Each row is followed by its group and then its class within the group.
[ 0.09  0.46 -1.03  0.83 -0.76 -0.46 -1.91  1.29  0.73  0.28 -1.45 -0.83
 -0.90 -0.97 -0.23 -0.82 -0.49 -1.00 -0.21  2.62 -0.36  0.58 -0.23  0.38
 -1.67 -0.63  0.07 -0.18  2.05 -0.32  0.44 -1.04  0.41 -1.77 -0.10  0.20
  0.78 -1.23  0.39  1.45 -1.04  3.43 -2.10 -0.84  1.49 -0.64  1.19  1.08
  1.10  1.07  0.11  1.42 -1.79  0.31  0.15 -0.93  1.10  0.48 -0.65 -0.17
 -0.31  0.13 -0.13 -0.49  0.12  0.21 -0.75 -1.65  2.41 -0.85 -1.11 -1.06
  0.11  0.88]
E Pav
[-0.54 -0.51 -0.11  1.15 -1.79  1.22 -1.70  0.60  2.13 -1.30  1.00  0.18
 -0.94  0.54  0.69  0.51 -2.35 -1.51  0.52  0.10 -0.90  0.06  0.61  0.50
 -1.35 -2.21 -0.16 -0.48  1.93 -0.86  0.11 -1.89  0.11 -1.76  1.29  1.39
  0.95  1.82  1.30  0.99 -1.07  3.16 -1.61  0.51  0.03  0.12 -1.42  0.63
  0.75  0.21  0.54  2.15 -1.24 -1.16  0.25 -1.95  1.47  0.82  0.26  1.26
 -0.83  1.01  0.06 -1.27  1.05 -0.74 -0.17 -0.19  1.95 -0.28 -2.17 -1.87
 -0.52 -1.11]
E Sata
[-0.41  0.89  1.49  0.84 -1.11  0.52 -0.94  0.80  2.33 -1.26 -1.21 -2.16
 -0.68  0.04 -0.03 -0.76 -0.76 -0.83 -0.16  1.40 -0.66  1.33 -0.22  0.81
 -0.55 -1.39 -0.15 -0.86 -0.92 -2.15  0.98 -0.10 -0.41 -2.11 -0.85  1.70
 -0.56  1.56  0.04  0.58 -0.77  1.96 -3.08  1.36 -1.32  0.54 -0.51  1.40
  1.04  0.41 -0.08  1.67 -1.67  1.10  0.28 -1.51  0.25 -0.77 -0.57  1.23
  0.43  1.18  0.78 -1.64  0.32 -0.38 -0.35 -0.13  2.49 -1.33 -2.60 -1.45
 -1.42 -2.20]
E Pav
[-1.13 -0.46  0.50 -0.83 -1.55 -0.38 -2.72 -0.43 -0.64 -0.20  1.58 -0.69
 -0.51 -1.00 -0.35  0.27 -0.36 -2.22  0.12 -0.47 -0.92  0.64  0.27 -1.18
  0.57  0.14 -1.40  0.17  0.71 -0.15 -0.22 -0.15  1.86 -0.47  0.27  2.03
  1.07  0.56 -0.19  1.12 -0.99 -0.67 -1.09  0.17  0.28 -1.82 -0.40 -0.07
  2.09  0.29 -0.51  0.39  2.50  0.17  0.12 -3.97 -1.43 -2.22 -0.70 -0.71
 -2.56  0.32  0.03 -1.26  0.19 -1.10  0.05  1.51 -0.01 -0.35 -0.91 -0.05
 -1.37 -0.14]
K ropok
[-0.42  1.07 -0.87  0.47 -2.61 -0.66 -1.05  0.66  0.81 -0.06 -1.86 -0.02
 -0.76 -1.30  0.95 -0.66 -0.56 -2.31  0.72 -0.36 -0.56 -0.10  0.50 -0.81
 -0.36 -0.69 -1.38 -0.23 -0.89  0.45  0.01 -0.45  0.72  0.37 -0.51  0.29
  0.18  1.22 -1.57  1.15 -1.21  1.03 -1.68 -1.39  0.92 -0.90  1.05 -1.14
  2.66  0.55  0.39  0.42  0.92 -0.92  0.66 -4.74 -0.46 -0.18 -0.46  0.54
 -1.26 -0.71  1.33 -0.62 -0.26 -0.65 -1.11  0.14  0.43 -0.05 -0.66  0.34
 -1.77 -0.09]
K tegin
[-0.21  0.35  0.00  1.42 -0.06 -0.20 -3.48  1.63  1.12 -0.62  0.32 -0.20
 -0.39 -0.85 -0.11  0.02 -1.79 -3.97 -0.54  0.95 -1.34  0.21  1.78  0.56
 -1.58 -1.38 -0.75  0.18  2.76 -1.30  0.33 -1.37 -0.25 -1.37 -1.25  2.19
  0.45  1.26  1.03  2.41 -1.27  3.56 -1.59 -0.34 -0.21 -0.99 -0.24  1.06
  1.79 -0.82  0.49  1.00 -2.32 -1.61 -0.03 -2.13  0.67 -0.30  0.59 -0.56
 -0.76  0.12  0.22 -0.77  0.71 -0.64 -0.01  0.11  2.99 -1.76 -2.07 -1.28
  0.06 -0.24]
E Los
[-0.52 -0.11  0.88  0.95 -2.42 -0.72 -2.66 -0.32  1.22 -0.58  0.24  0.43
 -0.74  0.25 -0.82  0.22 -0.13 -1.14 -1.09  0.82 -1.20  0.25 -0.43  0.09
 -1.21 -1.26 -0.48 -0.12  1.60  0.57  0.33 -0.87 -0.31 -1.03 -0.77  1.47
  0.61  1.69  0.69  0.58 -0.93  3.10 -1.78  0.38  0.22  0.31 -0.14  1.13
  1.54 -0.28  0.24  0.93 -1.32  1.12  0.97 -1.24  0.88 -0.82  0.08  0.13
 -0.63  0.64 -0.52 -1.33  0.93 -0.64 -0.70  0.01  0.76  0.17 -1.64 -0.71
 -0.49 -0.52]
E Sata
[ 0.05  0.12 -0.78  1.22  0.39 -0.17 -2.23 -2.59  0.85 -0.54  0.71  0.62
 -0.50 -0.61  0.26  0.54 -0.86 -1.23  0.70 -1.08 -0.75  1.34 -0.10  0.32
 -1.79 -0.67 -0.57  0.35  0.43  0.07  0.69 -1.12 -0.06 -0.58 -1.35  0.69
  1.53  0.20  0.79  0.09 -0.95 -0.52 -0.22  0.14  3.01 -2.32 -0.83  0.34
  1.84 -1.08 -0.23 -0.52 -0.10 -2.18 -1.82 -1.60 -0.15 -0.62 -0.09 -1.38
 -0.33  0.71 -0.57 -1.59  0.51 -2.03 -0.50  0.65 -0.16  1.48 -0.46  0.79
 -0.03  0.81]
K Ravu
[-0.63 -0.26 -2.06  0.47 -2.97 -1.00 -1.54  1.07  0.04 -0.32 -1.36  7.19
  0.39 -1.65  0.67 -0.65 -0.90 -1.15  0.54 -0.35 -1.25  0.39 -0.31  0.04
 -1.25 -1.83 -1.04  0.51  0.80  0.21  0.71 -1.18  0.90 -0.07 -0.34 -1.47
  0.27  2.63 -0.12  0.06 -0.98  0.16 -0.52 -1.36  1.26 -1.57 -0.17 -0.58
  2.28  0.24  0.46 -0.64  0.07 -0.88 -0.66 -3.33 -0.97  1.03 -0.11 -1.18
 -1.58  0.43  0.59 -0.42 -0.52 -0.76 -2.12  0.71 -0.39  0.88 -0.15  1.88
 -1.05  0.92]
K tegin
[-1.21  0.37 -0.08  1.35  0.24  1.02 -3.47  0.49  1.59 -1.74 -0.89  0.74
 -1.08 -0.55 -0.06 -1.22 -0.80 -0.45 -1.04  1.68 -1.42  0.02 -0.30  0.27
 -0.12 -1.47 -0.64 -0.36  1.00 -0.87  0.32 -1.32 -0.53 -0.44 -0.80  2.11
  0.28  0.66  0.56  0.43 -1.29  3.76 -0.67 -0.63  2.58  1.17  0.11  1.09
 -0.36  1.15  0.23  2.33 -2.84  0.84  0.08 -2.81  1.05 -0.93  0.65  0.09
 -0.14  0.65  0.55  0.16  1.77 -1.16  1.07 -1.18  3.99 -0.08  0.19 -1.13
 -1.19  2.30]
E Sata
[-0.70  0.49  1.50  1.16 -0.55  0.82 -0.98  0.07  3.12 -1.52  0.12  1.45
 -0.24 -0.33 -0.69 -0.01 -2.15 -2.99 -0.08  1.99 -0.42 -0.10  0.48  1.53
  0.08 -2.76 -0.68 -1.09  1.08 -1.57  0.37 -1.77 -0.02 -2.50 -1.73  0.93
  0.45  1.73  1.35  0.41 -2.40  3.89 -3.45  0.71 -0.54 -0.13  0.10 -0.20
  0.06 -0.52  0.53  2.55 -0.10  1.61 -4.37 -2.75  0.61 -1.03 -0.26  0.30
 -0.22  0.05 -0.48 -0.15  1.02  0.03 -0.36 -1.17  2.49  0.43 -1.97 -1.57
 -0.31 -3.02]
E Sata
[-0.81  0.05 -1.77  1.24 -1.09  0.04 -2.87  0.30  1.19 -1.02 -0.23  0.47
 -0.39 -0.60 -0.18 -0.90 -1.61 -0.31 -0.39  1.47 -0.99 -0.91 -0.35  0.12
  0.85 -1.94 -0.38 -0.39  0.25 -0.69 -0.06 -1.44 -0.09  0.23 -0.62  1.30
  0.03  0.50  0.94 -0.35 -1.35  1.63  0.77 -1.42  1.12 -0.21 -0.18  0.60
 -0.27  2.00  0.34  1.51 -0.52  0.36 -0.21 -2.63  0.80 -0.22  0.66 -0.78
  0.43  0.56 -0.52  0.03 -0.05  1.14 -0.07 -0.65  2.03  0.38 -0.96 -0.65
 -1.22  2.55]
E Pav
[ 0.66  0.36 -1.81  2.73  0.83  1.11 -2.86  0.61  1.10 -0.18 -0.31  1.54
 -1.17 -1.49 -0.63 -0.04  0.34  0.44  0.16  0.04 -1.16 -0.16 -0.65  0.84
  0.64 -0.43  0.17 -1.17  2.15 -0.60  0.59 -1.43  1.23 -0.34 -0.91  1.48
  0.18  0.85  0.82  0.48 -1.63  2.87 -0.13 -1.26  1.32  0.49 -0.90  1.54
  0.38  0.23  0.66  1.11 -4.09  0.74  1.42 -0.76  1.80 -0.28  0.81 -0.43
  1.01  1.15 -0.88  0.02 -0.20 -0.93  0.45 -1.10  3.49 -0.57 -0.50 -0.49
 -0.03  1.90]
E Los
[ 0.35  0.46 -0.67  1.04 -1.70  0.70 -3.22 -0.21  0.51 -0.68 -1.45 -0.22
  0.10 -1.14  0.02 -0.76 -0.05 -1.83  0.60 -1.22 -1.38  1.21  1.04  0.09
 -1.31  0.31 -0.65 -0.27  1.64  2.32  0.37  0.73  0.42  0.07  0.73  0.82
  0.45 -0.19 -1.93  0.64 -1.36 -1.84 -0.72 -0.75  2.08 -1.13 -0.49 -0.11
  3.42 -1.92  0.47 -1.73 -1.69 -0.68 -0.42 -3.95  2.90 -0.65 -0.14 -1.25
 -0.65  0.40  0.59 -1.98  0.40 -2.21 -0.98  0.52  0.19  1.41  0.04  1.78
 -0.74  0.18]
K tegin
[-1.65 -0.31 -0.95  0.35 -2.64 -3.17 -2.06  0.07  0.35 -0.15 -0.63 -0.92
 -0.46  0.33  0.66 -1.00 -1.47 -2.99  0.85  1.25 -0.92  0.86  0.63 -0.71
 -0.78 -0.81 -0.35  0.78  2.66  0.16 -0.36  0.20 -0.46 -0.82  0.13  0.74
  1.28  2.57  0.57  2.54 -0.93  1.04 -1.26 -0.95 -0.31 -0.70 -0.10 -0.26
  2.96 -1.23  0.13 -0.04  2.76 -0.08  0.76 -4.04 -2.25  0.05 -0.13 -0.97
 -1.94 -1.28  0.85 -0.99 -0.33 -0.36 -0.78  0.88  5.60  0.30 -0.45 -0.62
 -1.03 -0.74]
K ropok
[-0.68 -1.13 -0.56  1.16 -0.74 -0.22 -1.73 -0.07 -0.03 -0.26  0.77 -1.88
 -0.62  2.06  0.86 -1.64 -0.78 -1.54  0.19 -2.51 -0.92  0.72  0.39  0.09
 -1.00  0.60 -1.00 -0.52  0.12  1.28  0.22 -0.04  0.20  1.44  0.47  1.02
  0.10 -0.26 -0.75  0.14 -0.05 -5.15  2.23  0.11  0.66 -2.06 -0.67  0.34
  3.16 -2.25  0.13 -3.06  1.76 -0.01 -0.72 -2.60  0.76 -1.31 -0.80 -0.51
 -0.18  1.04  0.82 -1.58 -0.80 -0.40 -0.08  0.47  1.26  0.60  0.86  1.41
 -1.32  1.15]
K tegin
[-1.03  0.07 -2.52 -0.23 -4.28 -0.33 -2.31  0.14  1.23 -0.14 -1.42  0.84
  0.18 -1.30  2.92 -1.63 -1.56 -2.01  0.14  0.42 -1.96 -0.08  0.19  0.75
 -3.06 -2.93 -2.07  0.59 -0.06  1.10  0.46  0.07  0.60 -0.04 -0.50  0.46
  0.91  0.15  0.00  0.81 -1.25  0.12 -0.20 -0.54  1.08 -1.18  0.05 -0.11
  1.62  1.25  0.45 -0.33  0.14 -1.00  0.97 -4.73  0.25 -1.50 -1.00 -0.20
 -0.34  0.69  1.27 -2.05  0.92 -0.95 -1.41 -2.34  1.59  1.03 -1.39 -0.14
 -2.22  1.72]
K tegin
[-0.32 -0.65 -0.90  0.26 -1.54 -1.44 -2.71 -0.23 -0.94  0.33  0.18 -0.50
 -0.26 -1.04 -0.25 -1.49  0.20 -2.35  1.59 -1.30 -1.43  1.22 -0.26 -1.66
 -0.41 -0.06 -1.18  1.21  1.12  1.12  0.17  0.00  0.17 -1.39  1.39  0.92
  0.73  1.03  0.31  0.91 -0.22 -1.54  1.16  0.12  1.85 -1.66 -0.31 -0.20
  2.35 -1.30 -0.22 -0.96  2.23 -0.42  0.00 -2.55 -0.50 -0.01 -0.55 -0.75
 -2.34  0.29  1.26 -0.49 -0.31 -1.30 -0.23  1.11 -0.86  0.80  0.45  1.15
 -0.36  1.33]
K ropok
[-1.32 -0.74 -1.62  0.81 -2.33 -2.47 -2.30 -0.60  0.78 -0.24 -0.37  0.39
 -0.29 -2.23  1.00 -0.37 -0.18 -2.34  0.86 -1.26 -1.54  1.73  0.08 -1.00
 -1.81 -0.64 -1.15  0.63 -0.01  1.65 -0.03  0.55  1.19  0.00  0.03  0.91
  1.12  1.67 -0.33  0.78 -1.09 -0.78 -0.67 -0.26  2.07 -2.86  0.41 -0.48
  3.03 -0.61  0.73 -0.63  0.08 -0.76  0.33 -3.37 -0.04 -1.07  0.00 -0.03
 -0.89  0.41  0.55 -1.70 -0.34 -0.86 -1.05  0.30  0.03  0.80 -1.06 -0.17
 -1.10  0.86]
K tegin
